Here is a tiny trained network, its code and every weight. The questions are about switching its units off for an input and a target symbol, where a switched-off unit gives its printed mean instead of its output.

import numpy as np


def w(rows, s, z=0):
    codes = np.array(rows[::2]) - 128.0
    scale = np.full(codes.shape[1], s)
    scale[-1] = z or s
    return codes * scale


def f(y):
    return np.maximum(y, 0)


def softmax(a):
    e = np.exp(a - a.max(-1, keepdims=True))
    return e / e.sum(-1, keepdims=True)


def log_softmax(a):
    a = a - a.max(-1, keepdims=True)
    return a - np.log(np.exp(a).sum(-1, keepdims=True))


def net(x, mask):
    ids = ['αβδζμστφω'.index(c) for c in x.split()]
    T = len(ids)
    res = E[ids] + P[:T]
    u = 0
    for l in range(2):
        q, k, v = (res @ M[l].T for M in (Q, K, V))
        z = softmax(np.where(np.tri(T) > 0, q @ k.T / 3**0.5, -1e9)) @ v
        res = res + np.where(mask[u], z, O[l][:, -1]) @ O[l][:, :-1]
        u += 1
        y = f(res @ A[l][:, :-1].T + A[l][:, -1])
        res = res + np.where(mask[u : u + 16], y, B[l][:, -1]) @ B[l][:, :-1]
        u += 16
    return log_softmax(res[-1] @ U[:, :-1].T + U[:, -1])


Q, K, V, O, A, B = {}, {}, {}, {}, {}, {}
E = w([
[137,253,133,131,108],'α',
[121,74,170,83,89],'β',
[148,160,84,145,152],'δ',
[187,95,202,101,82],'ζ',
[79,93,142,54,92],'μ',
[155,131,129,110,125],'σ',
[103,163,149,109,61],'τ',
[104,123,103,129,96],'φ',
[115,109,66,137,139],'ω',
],0.019)
P = w([
[169,78,60,132,76],'0',
[216,185,186,90,194],'1',
[98,76,184,166,100],'2',
[126,139,140,62,170],'3',
[83,120,111,121,143],'4',
[52,105,147,41,104],'5',
[77,121,99,14,126],'6',
[105,120,82,76,143],'7',
[42,91,142,97,72],'8',
[97,103,97,1,146],'9',
],0.0073)
Q[0] = w([
[164,61,101,123,124],'L0H1',
[145,123,62,178,92],'L0H1',
[50,119,191,255,86],'L0H1',
],0.007)
K[0] = w([
[138,171,156,136,129],'L0H1',
[145,122,165,62,102],'L0H1',
[208,147,151,117,254],'L0H1',
],0.011)
V[0] = w([
[57,99,201,75,34],'L0H1',
[146,255,199,46,130],'L0H1',
[100,219,112,136,152],'L0H1',
],0.008)
O[0] = w([
[29,85,170,243,111,254],'L0H1',
[52,254,125,41,221,208],'L0H1',
[98,180,100,74,173,107],'L0H1',
],0.0078,0.0052)
A[0] = w([
[98,190,180,203,218,135],'L0N1',
[182,139,66,93,103,41],'L0N2',
[163,119,66,49,139,75],'L0N3',
[119,48,140,92,97,229],'L0N4',
[95,77,34,91,123,228],'L0N5',
[86,159,158,91,111,41],'L0N6',
[166,135,142,92,70,254],'L0N7',
[213,142,82,87,94,10],'L0N8',
[146,89,131,121,47,234],'L0N9',
[138,95,131,254,216,106],'L0N10',
[142,72,217,97,169,189],'L0N11',
[171,180,120,146,148,35],'L0N12',
[167,134,106,64,50,190],'L0N13',
[178,136,127,129,199,55],'L0N14',
[157,110,74,103,140,3],'L0N15',
[112,94,143,182,217,252],'L0N16',
],0.0087,0.0044)
B[0] = w([
[79,3,99,64,80,214],'L0N1',
[93,92,89,189,235,138],'L0N2',
[67,137,62,189,183,153],'L0N3',
[119,145,25,170,90,254],'L0N4',
[207,152,152,109,87,225],'L0N5',
[203,73,108,202,138,197],'L0N6',
[125,203,31,163,160,220],'L0N7',
[34,62,69,123,193,139],'L0N8',
[174,198,80,192,130,226],'L0N9',
[66,188,123,94,17,152],'L0N10',
[24,176,68,121,84,210],'L0N11',
[198,96,155,181,161,148],'L0N12',
[121,141,86,197,214,192],'L0N13',
[82,236,163,154,111,135],'L0N14',
[117,107,143,84,196,131],'L0N15',
[20,165,61,117,25,185],'L0N16',
],0.0053,0.0065)
Q[1] = w([
[169,18,215,137,186],'L1H1',
[95,254,148,140,112],'L1H1',
[62,222,86,166,130],'L1H1',
],0.0081)
K[1] = w([
[138,65,205,1,125],'L1H1',
[91,133,37,122,154],'L1H1',
[94,133,58,179,165],'L1H1',
],0.0091)
V[1] = w([
[216,253,161,189,95],'L1H1',
[47,197,214,113,86],'L1H1',
[149,43,131,145,6],'L1H1',
],0.0077)
O[1] = w([
[68,46,64,170,254,213],'L1H1',
[56,254,154,156,195,1],'L1H1',
[81,106,180,186,77,191],'L1H1',
],0.0092,0.0085)
A[1] = w([
[121,213,147,147,194,103],'L1N1',
[151,170,61,42,148,55],'L1N2',
[150,62,141,189,71,47],'L1N3',
[175,109,11,113,254,177],'L1N4',
[93,55,104,110,13,172],'L1N5',
[186,132,230,167,207,3],'L1N6',
[90,89,121,126,89,32],'L1N7',
[108,151,72,178,195,90],'L1N8',
[106,125,107,56,144,73],'L1N9',
[220,168,121,195,250,136],'L1N10',
[32,55,146,122,91,219],'L1N11',
[39,203,117,220,125,134],'L1N12',
[108,106,168,108,8,111],'L1N13',
[117,16,229,63,189,111],'L1N14',
[214,136,149,35,75,82],'L1N15',
[86,169,211,89,169,121],'L1N16',
],0.0074,0.0067)
B[1] = w([
[136,110,79,122,107,146],'L1N1',
[70,110,217,182,182,177],'L1N2',
[141,146,219,126,123,187],'L1N3',
[123,179,183,93,97,232],'L1N4',
[172,208,214,107,158,253],'L1N5',
[254,92,3,215,208,128],'L1N6',
[112,79,143,172,130,162],'L1N7',
[118,52,125,159,163,162],'L1N8',
[160,89,179,196,79,151],'L1N9',
[122,74,88,56,67,157],'L1N10',
[197,175,90,151,159,243],'L1N11',
[111,24,105,77,75,209],'L1N12',
[65,140,140,108,167,191],'L1N13',
[70,227,107,115,208,136],'L1N14',
[40,42,101,82,211,148],'L1N15',
[113,133,10,132,161,135],'L1N16',
],0.0063,0.02)
U = w([
[100,193,99,118,182,180],'α',
[87,125,152,154,117,66],'β',
[125,86,59,74,59,68],'δ',
[90,52,79,184,178,36],'ζ',
[103,174,105,107,23,111],'μ',
[213,209,21,130,60,253],'σ',
[104,94,2,98,49,98],'τ',
[159,162,105,218,206,135],'φ',
[187,147,142,155,143,70],'ω',
],0.0057,0.0056)

Each question gives the input, a string of symbols that net reads in full, and the target symbol t.
The units are the heads (3 rows each of Q, K, V and O) and the neurons (one row each of A and B). Each row of codes is followed by its name. A weight is (code - 128) times the scale printed after its matrix; where a second scale follows, it is the last column's (O, A, B and U).
mask holds one flag per unit, layer by layer, with each layer's heads first. A switched-off unit (its flag False) gives its mean, the last column of its rows in O or B, instead of its output. The means were averaged over made-up inputs and are rounded, as every weight is.
A unit's drop is (log p(t) with every unit on - log p(t) with that unit switched off) / (log p(t) with every unit on - log p(t) with every unit switched off).
The circuit of an input: a set's keep is (log p(t) with only the set's units on - log p(t) with every unit switched off) / (log p(t) with every unit on - log p(t) with every unit switched off). Starting from the 12 units with the biggest drops (on a tie, the unit counted first), units are removed one at a time, each time the one whose removal leaves the highest keep (on an exact tie, the one counted first), for as long as the keep stays at least 0.8.
units of the circuit, in order: the units of the circuit, biggest drop first
top k neurons: the k neurons with the biggest drops, biggest first
k most important neurons of layer l: the k neurons of layer l with the biggest drops, biggest first
input ω σ σ α ζ ω φ, target ω: top neuron : (L1N5)
input ζ φ τ α σ τ ζ φ, target ζ: 2 most important neurons of layer 0 : (L0N9; L0N1)
input α ω α δ σ α α α σ, target α: units of the circuit, in order : (L0H1; L1H1)
input β μ β φ β ζ β σ, target β: 2 most important neurons of layer 0 : (L0N9; L0N4)
input ω δ τ μ φ α σ ζ τ μ, target ω: 2 most important neurons of layer 1 : (L1N5; L1N3)
input μ σ ζ β β ω β β α ω, target μ: units of the circuit, in order : (L1H1; L0H1; L0N16)
input β τ α δ μ μ α, target β: units of the circuit, in order : (L0H1; L1H1; L0N4; L0N9)
input μ μ σ β φ μ α φ α ω, target μ: units of the circuit, in order : (L1H1; L0H1; L0N16; L0N4)
input μ τ σ ζ τ φ μ μ, target μ: units of the circuit, in order : (L1H1; L0N4)
input φ μ δ τ, target φ: top 2 neurons : (L0N9; L1N12)
input δ α ζ β ζ, target δ: top 2 neurons : (L1N15; L0N8)
input ω μ δ, target ω: 3 most important neurons of layer 1 : (L1N5; L1N3; L1N12)
input ζ α φ μ α δ, target ζ: top 4 neurons : (L0N9; L1N4; L0N1; L1N5)
input α μ α, target α: units of the circuit, in order : (L1H1)
input β α β α μ ζ ω α τ δ, target β: 2 most important neurons of layer 0 : (L0N4; L0N9)
input ζ τ ζ, target ζ: 3 most important neurons of layer 1 : (L1N4; L1N12; L1N7)
input τ μ σ ζ μ ζ, target τ: top 2 neurons : (L1N12; L1N5)
input δ μ δ μ μ μ δ φ, target δ: 4 most important neurons of layer 0 : (L0N8; L0N2; L0N3; L0N13)
input α φ α, target α: top 4 neurons : (L1N2; L1N12; L1N4; L0N4)
input μ μ μ φ, target μ: 2 most important neurons of layer 1 : (L1N12; L1N2)
input τ μ ζ ω τ ζ ζ, target τ: most important neuron of layer 1 : (L1N5)
input ζ α φ σ μ ω δ, target ζ: 3 most important neurons of layer 0 : (L0N9; L0N1; L0N7)
input φ τ τ ζ β φ, target φ: top 3 neurons : (L0N9; L1N11; L1N5)
input ω ζ α τ, target ω: top 3 neurons : (L1N5; L1N3; L1N12)
input α ζ α ζ, target α: top 3 neurons : (L1N2; L1N4; L1N12)
